Below are the code and all the weights of a small trained network. Each question names an input and a class and asks about switching units off, where a switched-off unit gives its printed mean instead of its output.

import numpy as np


def w(rows, s, z=0):
    codes = np.array(rows[::2]) - 128.0
    scale = np.full(codes.shape[1], s)
    scale[-1] = z or s
    return codes * scale


def f(y):
    return y / 2 * (1 + np.tanh(0.7978845608 * (y + 0.044715 * y**3)))


def log_softmax(a):
    a = a - a.max(-1, keepdims=True)
    return a - np.log(np.exp(a).sum(-1, keepdims=True))


def net(x, mask):
    res = np.array(x, float).reshape(1, 4) / 4 @ E
    y = f(res @ A[0][:, :-1].T + A[0][:, -1])
    res = res + np.where(mask, y, B[0][:, -1]) @ B[0][:, :-1]
    return log_softmax(res[-1] @ U[:, :-1].T + U[:, -1])


A, B = {}, {}
E = w([
[111,1,121,169,150,68],'x0',
[211,90,117,48,185,34],'x1',
[51,128,133,184,172,43],'x2',
[208,154,103,200,245,118],'x3',
],0.0085)
A[0] = w([
[178,187,127,246,188,237,126],'neuron 0',
[77,34,126,221,83,220,133],'neuron 1',
[121,148,107,78,106,93,128],'neuron 2',
[217,115,114,85,97,215,42],'neuron 3',
[94,120,98,153,126,122,89],'neuron 4',
[147,143,137,156,134,147,71],'neuron 5',
[160,176,98,170,145,122,114],'neuron 6',
[79,42,138,226,105,135,59],'neuron 7',
[124,129,133,106,150,91,114],'neuron 8',
[108,116,112,155,108,141,139],'neuron 9',
[164,125,143,180,244,47,78],'neuron 10',
[138,133,137,77,105,106,51],'neuron 11',
[118,97,137,140,164,91,151],'neuron 12',
[133,128,128,180,152,91,193],'neuron 13',
[182,225,139,194,244,134,84],'neuron 14',
[106,159,119,54,85,127,92],'neuron 15',
[114,123,117,160,90,132,210],'neuron 16',
[46,167,130,66,39,114,170],'neuron 17',
[137,131,139,115,184,83,78],'neuron 18',
[196,107,124,47,102,191,99],'neuron 19',
[124,113,105,99,138,43,92],'neuron 20',
[122,96,160,158,123,161,136],'neuron 21',
[143,174,110,143,150,148,154],'neuron 22',
[82,68,124,181,112,145,47],'neuron 23',
[138,128,91,158,214,70,103],'neuron 24',
[65,214,124,133,61,203,4],'neuron 25',
[74,199,123,174,78,171,116],'neuron 26',
[119,157,127,134,97,134,30],'neuron 27',
],0.013,0.004)
B[0] = w([
[161,133,110,130,28,254,236],'neuron 0',
[122,135,92,214,147,110,234],'neuron 1',
[120,57,112,113,146,141,153],'neuron 2',
[239,154,129,148,152,98,208],'neuron 3',
[105,118,104,146,129,126,142],'neuron 4',
[131,123,126,127,119,159,135],'neuron 5',
[123,106,106,100,128,162,161],'neuron 6',
[115,65,67,191,154,115,203],'neuron 7',
[126,107,122,111,109,117,145],'neuron 8',
[116,139,119,145,146,127,151],'neuron 9',
[100,213,112,77,127,58,233],'neuron 10',
[142,80,130,121,129,124,145],'neuron 11',
[137,168,158,140,72,88,171],'neuron 12',
[104,158,107,116,129,94,177],'neuron 13',
[90,61,55,50,147,207,228],'neuron 14',
[124,84,168,108,135,136,188],'neuron 15',
[108,147,137,151,127,131,168],'neuron 16',
[68,128,207,109,96,169,252],'neuron 17',
[127,119,105,101,127,98,163],'neuron 18',
[217,100,144,147,157,87,210],'neuron 19',
[119,121,159,117,69,99,173],'neuron 20',
[127,155,115,145,144,120,150],'neuron 21',
[124,122,116,101,151,163,160],'neuron 22',
[123,88,98,173,144,118,171],'neuron 23',
[107,178,110,99,104,92,203],'neuron 24',
[94,191,195,98,191,129,245],'neuron 25',
[74,169,147,118,211,105,227],'neuron 26',
[119,134,136,114,149,130,141],'neuron 27',
],0.038,0.013)
U = w([
[123,194,27,110,113,238,122],'0',
[159,102,91,76,140,136,29],'1',
[56,155,63,254,105,122,254],'2',
[61,173,59,97,53,61,164],'3',
[66,79,187,133,68,125,43],'4',
[73,192,194,166,181,183,159],'5',
[197,105,168,141,124,123,207],'6',
[156,206,85,215,132,195,24],'7',
],0.0076,0.0033)

Each question gives the input, the list of numbers given to net, and the class t.
The units are the neurons (one row each of A and B). Each row of codes is followed by its name. A weight is (code - 128) times the scale printed after its matrix; where a second scale follows, it is the last column's (A, B and U).
mask holds one flag per neuron, in row order. A switched-off neuron (its flag False) gives its mean, the last column of its row in B, instead of its output. The means were averaged over made-up inputs and are rounded, as every weight is.
A unit's drop is (log p(t) with every unit on - log p(t) with that unit switched off) / (log p(t) with every unit on - log p(t) with every unit switched off).
The circuit of an input: a set's keep is (log p(t) with only the set's units on - log p(t) with every unit switched off) / (log p(t) with every unit on - log p(t) with every unit switched off). Starting from the 12 units with the biggest drops (on a tie, the unit counted first), units are removed one at a time, each time the one whose removal leaves the highest keep (on an exact tie, the one counted first), for as long as the keep stays at least 0.8.
units of the circuit, in order: the units of the circuit, biggest drop first
most important unit: the unit with the biggest drop
top k neurons: the k neurons with the biggest drops, biggest first
drop when u is switched off: that unit's drop, to one decimal
input [-6,7,2,-1], class 1: top neuron -> (neuron 17)
input [6,4,-2,-3], class 3: top 2 neurons -> (neuron 17; neuron 3)
input [1,6,-8,6], class 1: units of the circuit, in order -> (neuron 19; neuron 14)
input [6,-5,4,7], class 0: top 2 neurons -> (neuron 0; neuron 14)
input [-1,-7,-7,1], class 7: top 3 neurons -> (neuron 0; neuron 3; neuron 1)
input [4,-1,-2,-7], class 2: top 2 neurons -> (neuron 1; neuron 25)
input [-7,-3,-1,2], class 0: top 2 neurons -> (neuron 0; neuron 14)
input [8,3,-4,-7], class 4: top 2 neurons -> (neuron 3; neuron 20)
input [2,1,-1,6], class 0: top 2 neurons -> (neuron 14; neuron 0)
input [3,-6,-6,-1], class 7: top 2 neurons -> (neuron 1; neuron 3)
input [1,7,-3,1], class 3: drop when neuron 10 is switched off -> 0.1
input [6,-1,-3,4], class 2: drop when neuron 7 is switched off -> 0.5
input [-4,0,-8,2], class 6: drop when neuron 19 is switched off -> 0.3
input [3,0,-4,-1], class 6: most important unit -> neuron 0
